Below are the code and all the weights of a small trained network. Each question names an input and a target symbol and asks about switching units off, where a switched-off unit gives its printed mean instead of its output.

import numpy as np


def w(rows, s, z=0):
    codes = np.array(rows[::2]) - 128.0
    scale = np.full(codes.shape[1], s)
    scale[-1] = z or s
    return codes * scale


def norm(h):
    return h / np.sqrt((h * h).mean(-1, keepdims=True) + 1e-5)


def f(y):
    return y / 2 * (1 + np.tanh(0.7978845608 * (y + 0.044715 * y**3)))


def softmax(a):
    e = np.exp(a - a.max(-1, keepdims=True))
    return e / e.sum(-1, keepdims=True)


def log_softmax(a):
    a = a - a.max(-1, keepdims=True)
    return a - np.log(np.exp(a).sum(-1, keepdims=True))


def net(x, mask):
    ids = ['αγδεζηθλμξπστφψω'.index(c) for c in x.split()]
    T = len(ids)
    res = E[ids] + P[:T]
    r = norm(res)
    for j in range(2):
        rows = slice(3 * j, 3 * j + 3)
        q, k, v = (r @ M[0][rows].T for M in (Q, K, V))
        z = softmax(np.where(np.tri(T) > 0, q @ k.T / 3**0.5, -1e9)) @ v
        o = O[0][rows]
        res = res + np.where(mask[j], z, o[:, -1]) @ o[:, :-1]
    y = f(norm(res) @ A[0][:, :-1].T + A[0][:, -1])
    res = res + np.where(mask[2:6], y, B[0][:, -1]) @ B[0][:, :-1]
    return log_softmax(norm(res)[-1] @ U[:, :-1].T + U[:, -1])


Q, K, V, O, A, B = {}, {}, {}, {}, {}, {}
E = w([
[140,172,153,60,134],'α',
[140,230,145,125,48],'γ',
[94,121,125,164,27],'δ',
[43,67,75,177,142],'ε',
[67,96,140,73,171],'ζ',
[97,143,6,132,55],'η',
[37,119,139,88,110],'θ',
[66,175,75,15,160],'λ',
[177,134,90,137,127],'μ',
[133,84,47,69,130],'ξ',
[93,145,72,215,197],'π',
[111,176,201,153,168],'σ',
[91,205,114,206,119],'τ',
[38,179,164,127,117],'φ',
[114,135,114,117,220],'ψ',
[154,195,89,129,170],'ω',
],0.018)
P = w([
[250,67,199,103,98],'0',
[44,242,96,183,147],'1',
[44,241,103,194,129],'2',
[25,240,115,197,131],'3',
[37,237,103,201,144],'4',
[31,242,90,196,130],'5',
[27,241,109,164,124],'6',
[32,227,110,197,139],'7',
[30,242,101,194,156],'8',
[23,237,120,186,126],'9',
[26,242,118,190,114],'10',
[2,245,106,187,127],'11',
[31,242,115,181,143],'12',
],0.0059)
Q[0] = w([
[250,40,158,86,128],'head 0',
[175,125,110,103,115],'head 0',
[112,148,112,90,153],'head 0',
[220,82,128,155,169],'head 1',
[40,145,141,127,91],'head 1',
[212,69,150,126,127],'head 1',
],0.02)
K[0] = w([
[7,193,47,151,156],'head 0',
[94,167,140,115,114],'head 0',
[156,94,143,115,73],'head 0',
[92,163,80,135,161],'head 1',
[134,60,183,107,119],'head 1',
[22,204,96,126,110],'head 1',
],0.02)
V[0] = w([
[2,165,102,68,183],'head 0',
[167,72,89,38,136],'head 0',
[160,67,231,124,184],'head 0',
[140,203,78,135,223],'head 1',
[161,236,133,61,97],'head 1',
[126,163,137,101,84],'head 1',
],0.0099)
O[0] = w([
[130,114,111,10,105,49],'head 0',
[92,21,69,138,180,208],'head 0',
[127,81,252,122,229,255],'head 0',
[238,2,188,127,55,201],'head 1',
[254,105,122,104,185,236],'head 1',
[157,145,119,108,169,132],'head 1',
],0.0074,0.0032)
A[0] = w([
[145,179,73,133,194,63],'neuron 0',
[93,167,153,7,17,218],'neuron 1',
[118,146,163,173,97,6],'neuron 2',
[91,222,80,125,115,96],'neuron 3',
],0.011,0.0027)
B[0] = w([
[254,119,55,63,161,219],'neuron 0',
[146,33,202,112,64,234],'neuron 1',
[59,131,104,240,118,138],'neuron 2',
[176,120,168,71,34,253],'neuron 3',
],0.0069,0.0046)
U = w([
[179,173,193,26,116,21],'α',
[183,203,176,145,50,63],'γ',
[98,110,143,183,32,128],'δ',
[57,89,30,164,130,115],'ε',
[61,119,138,74,166,55],'ζ',
[129,130,16,140,47,94],'η',
[80,55,182,115,129,253],'θ',
[77,168,108,2,142,90],'λ',
[236,67,116,193,101,72],'μ',
[145,62,61,49,112,102],'ξ',
[121,149,80,224,166,135],'π',
[131,221,234,140,180,86],'σ',
[107,228,104,184,124,150],'τ',
[52,168,155,122,93,111],'φ',
[152,140,121,114,197,252],'ψ',
[189,186,112,127,152,229],'ω',
],0.0098,0.0031)

Each question gives the input, a string of symbols that net reads in full, and the target symbol t.
The units are the heads (3 rows each of Q, K, V and O) and the neurons (one row each of A and B). Each row of codes is followed by its name. A weight is (code - 128) times the scale printed after its matrix; where a second scale follows, it is the last column's (O, A, B and U).
mask holds one flag per unit, heads first, then neurons. A switched-off unit (its flag False) gives its mean, the last column of its rows in O or B, instead of its output. The means were averaged over made-up inputs and are rounded, as every weight is.
A unit's drop is (log p(t) with every unit on - log p(t) with that unit switched off) / (log p(t) with every unit on - log p(t) with every unit switched off).
The circuit of an input: a set's keep is (log p(t) with only the set's units on - log p(t) with every unit switched off) / (log p(t) with every unit on - log p(t) with every unit switched off). Starting from all 6 units, units are removed one at a time, each time the one whose removal leaves the highest keep (on an exact tie, the one counted first), for as long as the keep stays at least 0.8.
circuit, biggest first: the units of the circuit, biggest drop first
unit that matters most: the unit with the biggest drop
which heads matter: for each layer, one digit per head in row order, 1 if its drop is at least 0.15 and else 0, layers parted by /
drop of u: that unit's drop, to one decimal
input ψ ξ ε γ ψ θ α, target θ: which heads matter => 01
input ψ ω ξ η ω α ω ω ω ψ λ ε λ, target θ: which heads matter => 01
input ψ ε η ψ φ τ π ω ψ γ θ λ λ, target θ: which heads matter => 01
input τ λ ψ ψ δ τ σ ω φ μ ω, target γ: which heads matter => 10
input ψ θ ψ σ ω φ, target θ: which heads matter => 11
input λ τ φ θ ψ π ψ, target ξ: unit that matters most => head 0
input ω ψ μ σ ξ ζ ω σ π ζ ψ π, target μ: which heads matter => 01
input φ π ω ξ η σ ω α δ ω, target α: which heads matter => 10
input μ μ τ σ τ π μ, target π: which heads matter => 10
input ψ δ ψ ψ σ θ λ γ φ φ τ ω, target θ: which heads matter => 11
input θ η ε λ σ ω μ ε μ ω α ψ, target λ: circuit, biggest first => (head 0; head 1)
input θ σ τ α, target λ: circuit, biggest first => (head 1; head 0)
input π ε μ μ σ τ, target δ: which heads matter => 01
input θ ω ω ψ η ω λ μ ζ, target λ: which heads matter => 11
input θ ω θ μ φ τ α, target λ: which heads matter => 11
input ω θ θ φ δ ξ λ ε, target μ: which heads matter => 01
input σ σ λ γ α, target σ: which heads matter => 10
input λ γ π ω σ θ, target ξ: which heads matter => 11
input ξ θ φ μ λ φ α τ δ, target ε: circuit, biggest first => (head 0)
input ψ θ δ η ψ π ε ω ψ π δ, target θ: circuit, biggest first => (head 0)
input ξ ε λ φ ψ λ α θ ξ, target ε: circuit, biggest first => (head 0; head 1)
input λ ψ θ η, target ξ: circuit, biggest first => (head 0; head 1)
input μ ε ψ ψ ψ, target π: drop of head 0 => 1.0
input ψ ω ξ θ ω ξ π, target θ: drop of head 0 => 0.5
input ω τ ψ σ ψ ω θ ε σ θ θ, target μ: drop of neuron 3 => 0.0
input ψ ψ ψ δ ω φ λ ξ ξ δ θ μ, target θ: drop of head 0 => 0.5
input ω η τ ξ σ η σ η ψ λ μ α, target μ: circuit, biggest first => (head 1)
